Below are the code and all the weights of a small trained network. Each question names an input and a class and asks about switching units off, where a switched-off unit gives its printed mean instead of its output.

import numpy as np


def w(rows, s, z=0):
    codes = np.array(rows[::2]) - 128.0
    scale = np.full(codes.shape[1], s)
    scale[-1] = z or s
    return codes * scale


def norm(h):
    return h / np.sqrt((h * h).mean(-1, keepdims=True) + 1e-5)


def f(y):
    return y / 2 * (1 + np.tanh(0.7978845608 * (y + 0.044715 * y**3)))


def log_softmax(a):
    a = a - a.max(-1, keepdims=True)
    return a - np.log(np.exp(a).sum(-1, keepdims=True))


def net(x, mask):
    res = np.array(x, float).reshape(1, 5) / 4 @ E
    u = 0
    for l in range(4):
        y = f(norm(res) @ A[l][:, :-1].T + A[l][:, -1])
        res = res + np.where(mask[u : u + 10], y, B[l][:, -1]) @ B[l][:, :-1]
        u += 10
    return log_softmax(norm(res)[-1] @ U[:, :-1].T + U[:, -1])


A, B = {}, {}
E = w([
[131,61,251,190,94,103,221,142,114,112,140],'x0',
[94,126,121,135,145,150,97,151,183,123,127],'x1',
[157,141,169,176,163,129,84,84,134,46,157],'x2',
[36,60,116,198,168,177,165,99,160,116,200],'x3',
[183,117,97,176,112,45,158,106,56,113,82],'x4',
],0.015)
A[0] = w([
[71,113,169,139,179,193,111,130,165,110,201,158],'L0N0',
[69,119,91,74,107,170,150,173,167,199,149,100],'L0N1',
[181,214,164,4,86,109,74,172,113,148,89,62],'L0N2',
[122,123,164,151,125,113,117,114,155,101,173,34],'L0N3',
[36,159,109,109,136,152,128,86,153,180,195,105],'L0N4',
[176,113,107,160,154,86,137,146,68,131,151,67],'L0N5',
[149,204,43,78,204,165,7,107,144,141,115,170],'L0N6',
[40,114,106,91,122,137,152,167,165,220,80,2],'L0N7',
[178,225,68,103,109,99,25,125,157,99,74,12],'L0N8',
[107,92,192,158,178,145,139,108,194,79,152,11],'L0N9',
],0.011,0.0064)
B[0] = w([
[131,105,140,154,123,163,127,130,167,115,173,211],'L0N0',
[104,108,66,131,124,120,179,150,152,161,142,191],'L0N1',
[183,142,184,107,90,112,106,168,165,136,115,210],'L0N2',
[154,113,135,165,154,121,124,134,158,146,113,138],'L0N3',
[102,103,111,126,32,164,124,128,137,109,128,181],'L0N4',
[130,80,113,122,118,110,117,138,112,115,107,147],'L0N5',
[132,193,64,86,174,112,50,105,114,93,176,251],'L0N6',
[108,93,123,112,140,133,168,180,128,151,89,171],'L0N7',
[193,137,122,108,250,74,90,149,73,150,139,196],'L0N8',
[149,148,152,187,164,119,94,141,166,135,111,170],'L0N9',
],0.016,0.015)
A[1] = w([
[130,237,185,69,111,161,135,132,67,124,73,13],'L1N0',
[58,148,76,151,167,131,116,139,125,150,134,56],'L1N1',
[83,121,105,43,142,215,83,59,153,87,194,2],'L1N2',
[131,90,128,162,140,22,151,90,47,124,63,68],'L1N3',
[133,237,125,73,184,71,85,4,104,201,87,45],'L1N4',
[121,84,125,150,142,77,175,67,1,74,105,11],'L1N5',
[61,154,132,127,156,172,104,100,138,77,206,76],'L1N6',
[79,162,110,131,88,86,99,152,141,88,93,77],'L1N7',
[142,168,90,128,93,215,76,127,118,144,136,36],'L1N8',
[192,226,202,80,101,139,180,78,117,149,62,36],'L1N9',
],0.0083,0.0058)
B[1] = w([
[117,204,172,110,106,119,73,100,200,135,129,141],'L1N0',
[126,166,146,112,53,144,184,129,165,131,109,149],'L1N1',
[124,200,55,160,2,77,114,26,150,55,192,195],'L1N2',
[130,112,58,132,81,190,70,42,106,132,84,218],'L1N3',
[94,107,116,141,198,93,102,218,9,156,72,254],'L1N4',
[174,157,76,174,109,193,182,47,90,107,86,182],'L1N5',
[85,194,117,190,57,119,94,100,170,104,182,208],'L1N6',
[109,141,150,122,144,125,131,97,111,202,173,112],'L1N7',
[82,128,96,110,129,121,124,79,103,68,158,141],'L1N8',
[83,223,157,118,54,84,116,83,165,214,130,172],'L1N9',
],0.0083,0.0046)
A[2] = w([
[132,94,105,155,139,62,118,140,89,143,154,53],'L2N0',
[142,146,102,138,166,138,186,88,111,111,70,46],'L2N1',
[49,154,28,97,138,168,156,149,180,204,94,112],'L2N2',
[131,102,92,210,147,70,247,15,49,108,89,2],'L2N3',
[76,102,248,169,230,197,131,163,132,16,169,23],'L2N4',
[203,124,154,153,90,150,180,146,38,124,65,59],'L2N5',
[144,128,110,224,60,77,120,98,55,145,184,27],'L2N6',
[179,144,139,74,255,77,101,169,158,63,120,17],'L2N7',
[41,102,78,69,153,171,242,216,126,178,74,46],'L2N8',
[121,119,146,138,148,116,219,53,37,89,113,4],'L2N9',
],0.0078,0.0043)
B[2] = w([
[86,156,143,120,172,161,141,122,119,154,68,131],'L2N0',
[145,73,71,164,120,103,99,145,131,139,72,123],'L2N1',
[96,50,169,60,163,140,164,187,111,70,137,222],'L2N2',
[179,112,69,127,116,254,50,102,62,108,77,202],'L2N3',
[155,135,199,207,236,113,101,90,174,234,164,221],'L2N4',
[110,78,108,71,95,81,123,15,175,71,77,192],'L2N5',
[153,142,138,157,117,228,138,130,91,95,84,156],'L2N6',
[170,107,111,168,147,98,160,173,2,144,127,253],'L2N7',
[178,3,163,82,156,200,178,197,93,190,79,210],'L2N8',
[122,198,89,87,123,207,116,99,144,29,77,152],'L2N9',
],0.0086,0.0052)
A[3] = w([
[144,160,102,130,98,124,144,182,148,35,87,2],'L3N0',
[115,86,115,87,105,132,58,92,120,151,192,64],'L3N1',
[122,194,122,80,173,123,154,102,59,127,105,73],'L3N2',
[73,123,191,164,161,169,109,100,180,112,162,32],'L3N3',
[116,96,187,254,79,121,114,81,106,136,146,105],'L3N4',
[110,117,132,172,133,101,191,53,78,151,88,8],'L3N5',
[68,127,166,119,79,138,71,156,96,106,104,61],'L3N6',
[93,91,185,165,107,162,131,170,207,114,117,110],'L3N7',
[108,123,150,150,115,92,147,122,103,137,121,67],'L3N8',
[215,175,187,152,50,85,198,137,96,105,89,87],'L3N9',
],0.0095,0.0039)
B[3] = w([
[117,118,158,111,138,150,92,132,128,142,123,118],'L3N0',
[101,151,141,152,78,113,158,171,78,59,123,159],'L3N1',
[159,128,143,163,158,135,115,171,132,153,97,193],'L3N2',
[123,188,128,159,167,63,169,95,124,124,154,223],'L3N3',
[173,132,147,205,167,136,155,80,72,151,95,246],'L3N4',
[75,105,88,138,128,137,106,84,163,99,108,143],'L3N5',
[148,73,119,122,147,121,96,126,181,134,122,113],'L3N6',
[191,111,126,138,195,118,173,106,37,149,145,255],'L3N7',
[133,150,113,120,124,163,97,117,188,142,117,110],'L3N8',
[8,147,132,112,53,136,106,59,170,138,110,211],'L3N9',
],0.011,0.0054)
U = w([
[24,172,54,122,119,190,105,123,186,45,222,5],'0',
[200,206,92,72,214,56,69,192,56,128,119,223],'1',
[156,104,115,152,91,185,133,55,91,92,42,114],'2',
[169,162,227,73,32,60,136,126,158,189,65,2],'3',
[107,44,123,84,128,181,231,222,141,188,122,175],'4',
[157,119,214,253,193,152,178,108,172,153,171,208],'5',
],0.015,0.003)

Each question gives the input, the list of numbers given to net, and the class t.
The units are the neurons (one row each of A and B). Each row of codes is followed by its name. A weight is (code - 128) times the scale printed after its matrix; where a second scale follows, it is the last column's (A, B and U).
mask holds one flag per neuron, layer by layer. A switched-off neuron (its flag False) gives its mean, the last column of its row in B, instead of its output. The means were averaged over made-up inputs and are rounded, as every weight is.
A unit's drop is (log p(t) with every unit on - log p(t) with that unit switched off) / (log p(t) with every unit on - log p(t) with every unit switched off).
The circuit of an input: a set's keep is (log p(t) with only the set's units on - log p(t) with every unit switched off) / (log p(t) with every unit on - log p(t) with every unit switched off). Starting from the 12 units with the biggest drops (on a tie, the unit counted first), units are removed one at a time, each time the one whose removal leaves the highest keep (on an exact tie, the one counted first), for as long as the keep stays at least 0.8.
units of the circuit, in order: the units of the circuit, biggest drop first
unit that matters most: the unit with the biggest drop
top k neurons: the k neurons with the biggest drops, biggest first
top k neurons in layer l: the k neurons of layer l with the biggest drops, biggest first
drop when u is switched off: that unit's drop, to one decimal
input [-2,-6,4,4,-2], class 5: units of the circuit, in order	[L0N0]
input [-4,-7,8,6,2], class 5: units of the circuit, in order	[L0N6, L0N0]
input [-7,-2,-7,6,4], class 4: units of the circuit, in order	[L0N7, L0N1]
input [3,8,-4,4,7], class 2: top 2 neurons in layer 0	[L0N1, L0N0]
input [4,8,-2,1,-8], class 4: top 4 neurons	[L0N1, L0N6, L0N7, L0N4]
input [0,-1,-3,7,-4], class 4: top 2 neurons	[L0N6, L0N1]
input [0,7,5,-2,-5], class 0: top 2 neurons	[L0N6, L0N0]
input [-1,8,3,8,-4], class 5: top 2 neurons in layer 0	[L0N9, L0N6]
input [-7,-6,-7,6,1], class 4: top 3 neurons	[L0N7, L0N1, L2N8]
input [4,-1,7,0,3], class 2: top 3 neurons in layer 0	[L0N0, L0N2, L0N6]
input [2,-4,7,-8,0], class 3: top 4 neurons	[L0N6, L0N2, L3N9, L1N9]
input [7,-3,-3,4,2], class 2: top 2 neurons	[L0N0, L0N2]
input [3,-7,8,-3,-3], class 5: top 2 neurons in layer 0	[L0N6, L0N2]
input [1,6,-8,-3,7], class 3: units of the circuit, in order	[L0N6]
input [5,-4,5,-7,5], class 2: top 2 neurons in layer 1	[L1N3, L1N5]
input [3,0,4,-8,-6], class 3: top 2 neurons	[L0N2, L0N6]
input [1,6,8,3,8], class 5: top 2 neurons	[L0N9, L2N4]
input [-1,-2,-4,-3,-7], class 4: top 2 neurons in layer 0	[L0N1, L0N7]
input [2,-2,0,-6,-8], class 3: drop when L0N2 is switched off	0.7
input [0,2,0,6,-2], class 5: drop when L0N6 is switched off	1.4
input [2,-3,3,-4,-6], class 3: unit that matters most	L0N2
input [0,-3,-7,0,5], class 2: drop when L0N6 is switched off	0.2
